a = [ 19.893  -9.908   5.428  -9.598   7.530 -16.116  10.202 -19.934   0.084]
a[0] => 19.893
a[4] => 7.530
a[6] => 10.202
a[1] => -9.908
a[3] => -9.598

M =
[[ 33 -10   7  21  49]
 [ 36 -10  10  21  49]
 [ 28 -16  -4  28  45]
 [ 36  -8  15  17  48]
 [ 19 -16 -15  32  39]
 [ 24 -14  -7  29  44]
 [ 33 -12   6  22  48]
 [ 13 -17 -19  32  38]
 [ 28 -14  -3  27  46]
 [ 17 -16 -15  32  38]
 [ 13 -19 -22  32  35]
 [ 24 -16 -10  28  44]
 [ 20 -16 -13  30  42]
 [ 36  -9  13  16  49]
 [ 32 -12   3  24  47]
 [ 29 -13   1  25  46]]
M[0,-5]: 33
M[-3,1]: -9
M[-9,2]: -19
M[:, -2]: [21, 21, 28, 17, 32, 29, 22, 32, 27, 32, 32, 28, 30, 16, 24, 25]
M[-6]: [13, -19, -22, 32, 35]
M[-12,-1]: 39
M[15,-2]: 25
M[-2,2]: 3
M[-8,-5]: 28
M[11,2]: -10
M[:, -3]: [7, 10, -4, 15, -15, -7, 6, -19, -3, -15, -22, -10, -13, 13, 3, 1]
M[12]: [20, -16, -13, 30, 42]
M[0,-2]: 21
M[-11,-3]: -7
M[12,1]: -16
M[12,-5]: 20
M[:, -1]: [49, 49, 45, 48, 39, 44, 48, 38, 46, 38, 35, 44, 42, 49, 47, 46]
M[8,2]: -3
M[-12]: [19, -16, -15, 32, 39]
M[:, 0]: [33, 36, 28, 36, 19, 24, 33, 13, 28, 17, 13, 24, 20, 36, 32, 29]
M[-5,-2]: 28
M[4,3]: 32
M[6]: [33, -12, 6, 22, 48]
M[9,4]: 38
M[4,2]: -15
M[15,-5]: 29
M[0,-1]: 49
M[1,-5]: 36
M[15]: [29, -13, 1, 25, 46]
M[-15,4]: 49
M[9]: [17, -16, -15, 32, 38]
M[-9,4]: 38

X =
[[ 0.051  0.006  0.086  0.148  0.028 -0.013  0.086 -0.202]
 [-0.029  0.001  0.096 -0.089 -0.071  0.128  0.063 -0.005]
 [-0.247 -0.168  0.213 -0.154 -0.134  0.037 -0.133 -0.090]
 [-0.073 -0.007  0.042 -0.190 -0.072  0.180 -0.038  0.060]
 [ 0.177  0.077 -0.030  0.218  0.093  0.001  0.179 -0.222]]
X[-5,0] -> 0.051
X[-3,-4] -> -0.134
X[-2,-7] -> -0.007
X[-2,-8] -> -0.073
X[0,-6] -> 0.086
X[-5,-2] -> 0.086
X[-5,1] -> 0.006
X[-5] -> [0.051, 0.006, 0.086, 0.148, 0.028, -0.013, 0.086, -0.202]
X[:, -4] -> [0.028, -0.071, -0.134, -0.072, 0.093]
X[0,-4] -> 0.028
X[3,-6] -> 0.042
X[2,-8] -> -0.247
X[2] -> [-0.247, -0.168, 0.213, -0.154, -0.134, 0.037, -0.133, -0.090]
X[-4,6] -> 0.063
X[-5,7] -> -0.202
X[:, -2] -> [0.086, 0.063, -0.133, -0.038, 0.179]
X[-3,7] -> -0.090
X[:, 7] -> [-0.202, -0.005, -0.090, 0.060, -0.222]
X[4,-3] -> 0.001
X[-1,-2] -> 0.179
X[-2,-2] -> -0.038
X[-1,2] -> -0.030
X[-4,-6] -> 0.096
X[1,7] -> -0.005
X[1,-4] -> -0.071
X[-3,1] -> -0.168
X[:, 5] -> [-0.013, 0.128, 0.037, 0.180, 0.001]
X[-4] -> [-0.029, 0.001, 0.096, -0.089, -0.071, 0.128, 0.063, -0.005]

W =  38  -24  -51   53   -8  -47   14   39  -27   24
W[0] => 38
W[3] => 53
W[-3] => 39
W[1] => -24

arr = 15,34,2,87,36
arr[0] -> 15
arr[-1] -> 36
arr[-4] -> 34

A = 151,70,54,118,253,206,183,150
A[-8] => 151
A[-7] => 70
A[6] => 183

m =
20,-11,-25,17,9,32,-4,-1
22,-22,-35,2,12,29,-14,1
26,-23,-27,4,17,17,-2,-4
12,-13,-39,12,2,39,-6,-4
21,-17,-12,1,17,7,-5,1
Rows and columns are counted from 0.
row 0 col 0 -> 20
row 2 col 4 -> 17
row 2 col 0 -> 26
row 3 col 1 -> -13
row 3 col 4 -> 2
row 3 col 0 -> 12
row 4 col 3 -> 1
row 3 col 3 -> 12
row 2 col 5 -> 17
row 3 col 5 -> 39
row 1 col 6 -> -14
row 3 col 2 -> -39
row 0 col 4 -> 9
row 1 col 7 -> 1

x = [ -3  -2  46 -12]
x[0] -> -3
x[2] -> 46
x[3] -> -12

B = [ 22  28   1  12  53 -36]
B[-6]	22

grid =
-1.186  -1.723  -0.996   0.220   0.183  -0.708  -0.762   0.499  -0.204  -1.694  -0.859  -0.090  -0.251  -1.682  -0.085
-1.306  -1.544  -1.298  -0.077   0.442  -0.382  -1.162   0.926   0.056  -1.625  -0.208  -0.535  -0.632  -2.223   0.111
-1.081  -1.605  -0.868   0.179  -0.078  -0.835  -0.267   0.206  -0.038  -1.925  -0.563  -0.023  -0.144  -1.247  -0.077
-1.156  -1.620  -1.139   0.129   0.060  -0.711  -0.912   0.552  -0.071  -1.827  -0.475  -0.325  -0.396  -1.874   0.018
-0.727  -1.265  -1.133   0.122  -0.191  -0.736  -0.478   0.316   0.463  -1.814   1.032  -0.393  -0.355  -1.689   0.104
-1.433  -1.937  -1.285  -0.068   1.485  -0.402  -1.205   1.455  -0.427  -1.230  -0.902  -0.332  -0.642  -2.309  -0.104
-1.027  -1.468  -0.980   0.128  -0.061  -0.659  -0.695   0.428   0.146  -1.851  -0.129  -0.307  -0.447  -1.839   0.000
-1.196  -1.766  -1.132   0.014   0.472  -0.584  -0.982   0.767  -0.186  -1.563  -0.740  -0.361  -0.418  -2.092   0.028
-0.571  -1.139  -1.010   0.131  -0.240  -0.766   0.040   0.163   0.614  -1.920   1.088  -0.347  -0.227  -1.289   0.051
-1.401  -1.927  -1.157   0.063   1.713  -0.374  -1.223   1.229  -0.429  -1.439  -0.910  -0.400  -0.416  -2.211  -0.134
grid[0,0]: -1.186
grid[2]: [-1.081, -1.605, -0.868, 0.179, -0.078, -0.835, -0.267, 0.206, -0.038, -1.925, -0.563, -0.023, -0.144, -1.247, -0.077]
grid[3,13]: -1.874
grid[3,14]: 0.018
grid[8,4]: -0.240
grid[2,8]: -0.038
grid[6,1]: -1.468
grid[:, 13]: [-1.682, -2.223, -1.247, -1.874, -1.689, -2.309, -1.839, -2.092, -1.289, -2.211]
grid[6,11]: -0.307
grid[1,7]: 0.926
grid[:, 2]: [-0.996, -1.298, -0.868, -1.139, -1.133, -1.285, -0.980, -1.132, -1.010, -1.157]
grid[:, 7]: [0.499, 0.926, 0.206, 0.552, 0.316, 1.455, 0.428, 0.767, 0.163, 1.229]
grid[5,3]: -0.068
grid[2,10]: -0.563
grid[6]: [-1.027, -1.468, -0.980, 0.128, -0.061, -0.659, -0.695, 0.428, 0.146, -1.851, -0.129, -0.307, -0.447, -1.839, 0.000]
grid[3]: [-1.156, -1.620, -1.139, 0.129, 0.060, -0.711, -0.912, 0.552, -0.071, -1.827, -0.475, -0.325, -0.396, -1.874, 0.018]
grid[1,3]: -0.077
grid[1]: [-1.306, -1.544, -1.298, -0.077, 0.442, -0.382, -1.162, 0.926, 0.056, -1.625, -0.208, -0.535, -0.632, -2.223, 0.111]
grid[:, 9]: [-1.694, -1.625, -1.925, -1.827, -1.814, -1.230, -1.851, -1.563, -1.920, -1.439]
grid[4,5]: -0.736
grid[:, 6]: [-0.762, -1.162, -0.267, -0.912, -0.478, -1.205, -0.695, -0.982, 0.040, -1.223]
grid[0,6]: -0.762
grid[9,7]: 1.229
grid[1,0]: -1.306
grid[7,10]: -0.740
grid[4,8]: 0.463
grid[2,7]: 0.206
grid[3,12]: -0.396
grid[6,12]: -0.447
grid[9,9]: -1.439
grid[8,10]: 1.088
grid[1,10]: -0.208
grid[3,0]: -1.156
grid[5,9]: -1.230
grid[9,12]: -0.416

data = array([ 11,  37, -28, -41,  27])
data[0] -> 11
data[4] -> 27
